Below is a small trained network, with its code and all its weights. Each question gives an input and a target symbol and asks what happens when units are switched off, that is, made to give their printed mean instead of their output.

import numpy as np


def w(rows, s, z=0):
    codes = np.array(rows[::2]) - 128.0
    scale = np.full(codes.shape[1], s)
    scale[-1] = z or s
    return codes * scale


def f(y):
    return np.maximum(y, 0)


def softmax(a):
    e = np.exp(a - a.max(-1, keepdims=True))
    return e / e.sum(-1, keepdims=True)


def log_softmax(a):
    a = a - a.max(-1, keepdims=True)
    return a - np.log(np.exp(a).sum(-1, keepdims=True))


def net(x, mask):
    ids = ['γεηξστψω'.index(c) for c in x.split()]
    T = len(ids)
    res = E[ids] + P[:T]
    r = res
    for j in range(3):
        rows = slice(3 * j, 3 * j + 3)
        q, k, v = (r @ M[0][rows].T for M in (Q, K, V))
        z = softmax(np.where(np.tri(T) > 0, q @ k.T / 3**0.5, -1e9)) @ v
        o = O[0][rows]
        res = res + np.where(mask[j], z, o[:, -1]) @ o[:, :-1]
    y = f(res @ A[0][:, :-1].T + A[0][:, -1])
    res = res + np.where(mask[3:7], y, B[0][:, -1]) @ B[0][:, :-1]
    return log_softmax(res[-1] @ U[:, :-1].T + U[:, -1])


Q, K, V, O, A, B = {}, {}, {}, {}, {}, {}
E = w([
[104,6,170],'γ',
[85,95,110],'ε',
[125,106,154],'η',
[158,193,143],'ξ',
[127,124,125],'σ',
[106,108,123],'τ',
[136,134,120],'ψ',
[112,182,86],'ω',
],0.016)
P = w([
[173,153,48],'0',
[86,146,147],'1',
[88,162,166],'2',
[68,175,174],'3',
[58,185,181],'4',
[48,192,194],'5',
[34,204,204],'6',
[17,205,209],'7',
[12,206,218],'8',
[1,213,222],'9',
],0.0062)
Q[0] = w([
[79,134,148],'h1',
[31,165,136],'h1',
[185,89,74],'h1',
[252,86,74],'h2',
[202,104,77],'h2',
[106,152,181],'h2',
[138,121,93],'h3',
[131,132,98],'h3',
[150,78,176],'h3',
],0.038)
K[0] = w([
[82,153,145],'h1',
[68,225,131],'h1',
[151,72,84],'h1',
[3,152,207],'h2',
[54,153,204],'h2',
[167,90,62],'h2',
[119,98,69],'h3',
[131,114,92],'h3',
[47,113,168],'h3',
],0.031)
V[0] = w([
[178,135,8],'h1',
[175,93,166],'h1',
[44,50,48],'h1',
[97,86,233],'h2',
[114,52,136],'h2',
[251,152,194],'h2',
[101,107,180],'h3',
[89,118,143],'h3',
[140,130,120],'h3',
],0.013)
O[0] = w([
[125,241,182,122],'h1',
[57,59,170,33],'h1',
[69,182,20,92],'h1',
[193,57,72,2],'h2',
[213,154,71,104],'h2',
[166,71,252,75],'h2',
[77,174,94,148],'h3',
[101,141,104,149],'h3',
[151,107,152,121],'h3',
],0.013,0.0073)
A[0] = w([
[86,194,81,207],'n1',
[255,198,144,1],'n2',
[170,84,187,46],'n3',
[234,57,43,100],'n4',
],0.0076,0.0028)
B[0] = w([
[208,156,51,247],'n1',
[16,84,133,163],'n2',
[91,155,81,145],'n3',
[1,115,170,158],'n4',
],0.012,0.013)
U = w([
[17,81,50,2],'γ',
[181,102,20,50],'ε',
[182,53,113,196],'η',
[95,82,247,101],'ξ',
[104,149,129,168],'σ',
[166,121,82,127],'τ',
[110,164,164,81],'ψ',
[33,254,136,170],'ω',
],0.0038,0.0094)

Each question gives the input, a string of symbols that net reads in full, and the target symbol t.
The units are the heads (3 rows each of Q, K, V and O) and the neurons (one row each of A and B). Each row of codes is followed by its name. A weight is (code - 128) times the scale printed after its matrix; where a second scale follows, it is the last column's (O, A, B and U).
mask holds one flag per unit, heads first, then neurons. A switched-off unit (its flag False) gives its mean, the last column of its rows in O or B, instead of its output. The means were averaged over made-up inputs and are rounded, as every weight is.
A unit's drop is (log p(t) with every unit on - log p(t) with that unit switched off) / (log p(t) with every unit on - log p(t) with every unit switched off).
The circuit of an input: a set's keep is (log p(t) with only the set's units on - log p(t) with every unit switched off) / (log p(t) with every unit on - log p(t) with every unit switched off). Starting from all 7 units, units are removed one at a time, each time the one whose removal leaves the highest keep (on an exact tie, the one counted first), for as long as the keep stays at least 0.8.
circuit, biggest first: the units of the circuit, biggest drop first
top k neurons: the k neurons with the biggest drops, biggest first
which heads matter: for each layer, one digit per head in row order, 1 if its drop is at least 0.15 and else 0, layers parted by /
drop of u: that unit's drop, to one decimal
input ψ ξ ε ψ ψ σ σ ξ η η, target ξ: circuit, biggest first => [h1 n1]
input ξ ξ ω τ ψ, target ξ: which heads matter => 010
input γ ψ τ γ γ, target γ: circuit, biggest first => [n4 h2 h1]
input ξ τ τ η, target ξ: circuit, biggest first => [h2]
input γ γ γ, target γ: circuit, biggest first => [n4 h1 h2]
input γ τ ω ε ε ω, target γ: circuit, biggest first => [h2 n2 n4]
input γ ω ψ ξ τ ω σ, target γ: circuit, biggest first => [h2 n4 n2]
input ξ ψ ψ, target ξ: circuit, biggest first => [h2 h1]
input ψ ε τ ω ξ ξ γ η σ, target ξ: circuit, biggest first => [h1 n1]
input η σ ξ ω γ τ γ ε ξ, target ξ: which heads matter => 100
input σ σ ξ ψ ε, target ξ: which heads matter => 100
input ε γ ε, target ε: which heads matter => 110
input ξ ε τ, target ξ: which heads matter => 010
input γ τ σ τ, target γ: which heads matter => 010
input ξ ξ ω γ ξ σ σ ψ σ γ, target ξ: which heads matter => 110
input ω ε γ, target ω: circuit, biggest first => [h2 h1]
input σ ω η ξ τ γ ψ τ γ, target ξ: circuit, biggest first => [h1]
input γ ω ψ σ ε γ τ ω ψ, target γ: which heads matter => 010
input γ σ γ ψ ε η ξ η γ ψ, target γ: top 3 neurons => [n4 n2 n3]
input γ τ ξ, target γ: top neuron => [n2]
input γ ε γ ξ, target γ: top 2 neurons => [n2 n4]
input γ ω γ γ ω ω η ω, target γ: drop of n4 => 0.5
input γ ψ ε, target γ: drop of h3 => 0.0
input ψ τ ξ ε ψ ξ ε ξ τ, target ξ: drop of n1 => 0.3
input γ ε η ε, target γ: drop of h2 => 0.8
